Below is a small trained network, with its code and all its weights. Each question gives an input and a class and asks what happens when units are switched off, that is, made to give their printed mean instead of their output.

import numpy as np


def w(rows, s, z=0):
    codes = np.array(rows[::2]) - 128.0
    scale = np.full(codes.shape[1], s)
    scale[-1] = z or s
    return codes * scale


def f(y):
    return y / 2 * (1 + np.tanh(0.7978845608 * (y + 0.044715 * y**3)))


def log_softmax(a):
    a = a - a.max(-1, keepdims=True)
    return a - np.log(np.exp(a).sum(-1, keepdims=True))


def net(x, mask):
    res = np.array(x, float).reshape(1, 8) / 4 @ E
    y = f(res @ A[0][:, :-1].T + A[0][:, -1])
    res = res + np.where(mask, y, B[0][:, -1]) @ B[0][:, :-1]
    return log_softmax(res[-1] @ U[:, :-1].T + U[:, -1])


A, B = {}, {}
E = w([
[224,159,97,62,127,205,159,125,153,73],'x0',
[74,101,97,175,76,144,136,220,111,180],'x1',
[130,203,182,119,6,160,145,117,1,133],'x2',
[19,193,45,85,70,120,43,150,150,48],'x3',
[83,148,89,166,156,141,181,58,178,95],'x4',
[195,177,80,119,99,142,149,77,124,94],'x5',
[144,170,150,103,43,154,127,68,199,193],'x6',
[110,103,216,88,247,180,158,177,176,128],'x7',
],0.009)
A[0] = w([
[165,183,170,160,85,202,180,68,144,166,2],'N0',
[76,137,209,95,68,94,49,132,78,208,129],'N1',
[2,118,107,88,126,161,44,175,196,106,213],'N2',
[70,148,47,225,99,113,124,158,54,153,163],'N3',
[156,195,139,5,134,188,118,198,58,78,76],'N4',
[208,83,169,133,140,147,126,104,52,88,76],'N5',
[216,214,51,132,73,143,72,140,180,103,58],'N6',
[137,187,75,155,153,99,114,42,119,72,133],'N7',
],0.0086,0.003)
B[0] = w([
[67,132,120,72,84,129,160,109,98,119,188],'N0',
[157,108,168,141,221,153,159,117,99,204,230],'N1',
[140,142,117,123,84,99,109,120,214,91,253],'N2',
[113,146,84,154,67,73,12,158,161,92,226],'N3',
[61,129,136,144,150,124,110,134,235,78,217],'N4',
[110,161,129,129,127,138,132,156,190,108,200],'N5',
[204,72,139,173,162,143,135,137,98,201,205],'N6',
[100,111,162,154,177,173,137,150,190,102,195],'N7',
],0.011)
U = w([
[110,150,55,150,28,99,56,143,29,147,17],'0',
[152,134,128,68,135,192,194,49,85,190,47],'1',
[50,155,102,140,116,110,82,124,190,42,150],'2',
[139,28,138,180,254,138,113,187,129,183,252],'3',
],0.009,0.0047)

Each question gives the input, the list of numbers given to net, and the class t.
The units are the neurons (one row each of A and B). Each row of codes is followed by its name. A weight is (code - 128) times the scale printed after its matrix; where a second scale follows, it is the last column's (A, B and U).
mask holds one flag per neuron, in row order. A switched-off neuron (its flag False) gives its mean, the last column of its row in B, instead of its output. The means were averaged over made-up inputs and are rounded, as every weight is.
A unit's drop is (log p(t) with every unit on - log p(t) with that unit switched off) / (log p(t) with every unit on - log p(t) with every unit switched off).
The circuit of an input: a set's keep is (log p(t) with only the set's units on - log p(t) with every unit switched off) / (log p(t) with every unit on - log p(t) with every unit switched off). Starting from all 8 units, units are removed one at a time, each time the one whose removal leaves the highest keep (on an exact tie, the one counted first), for as long as the keep stays at least 0.8.
units of the circuit, in order: the units of the circuit, biggest drop first
most important unit: the unit with the biggest drop
top k neurons: the k neurons with the biggest drops, biggest first
drop of u: that unit's drop, to one decimal
input [5,-3,-1,0,-3,7,-5,-5], class 3: units of the circuit, in order : (N6)
input [5,2,-6,4,-3,2,6,3], class 3: top 4 neurons : (N6; N3; N0; N5)
input [7,-4,4,5,5,8,4,1], class 3: top 3 neurons : (N6; N7; N4)
input [7,8,-8,-5,3,5,5,-5], class 1: top 4 neurons : (N0; N3; N4; N1)
input [8,3,-2,-2,1,-1,3,-6], class 1: top 3 neurons : (N3; N0; N4)
input [3,3,6,-1,-5,4,-7,-4], class 2: top 2 neurons : (N4; N5)
input [-6,2,3,2,4,0,-3,-7], class 0: top 2 neurons : (N4; N3)
input [8,1,-1,-8,-1,-1,2,3], class 1: top 2 neurons : (N3; N0)
input [-5,8,2,1,4,-4,8,-1], class 0: top 3 neurons : (N4; N3; N7)
input [8,-2,6,1,-8,-8,-3,-4], class 3: top 3 neurons : (N1; N2; N3)
input [-7,-7,-4,5,-8,3,2,2], class 3: top 3 neurons : (N1; N3; N4)
input [4,-8,1,-8,-3,1,-2,-1], class 2: top 2 neurons : (N5; N1)
input [8,2,0,0,-4,-1,3,-1], class 3: top 4 neurons : (N6; N2; N3; N4)
input [-8,-2,8,-3,-5,-2,3,-6], class 3: most important unit : N1
input [1,6,6,7,-4,-4,-6,-4], class 2: top 2 neurons : (N4; N2)
input [3,6,6,-3,6,2,-2,1], class 0: drop of N7 : 0.4
input [-7,-6,3,-5,-8,1,4,0], class 1: drop of N7 : 0.3
input [7,6,8,-7,5,8,-3,2], class 2: drop of N5 : 0.8
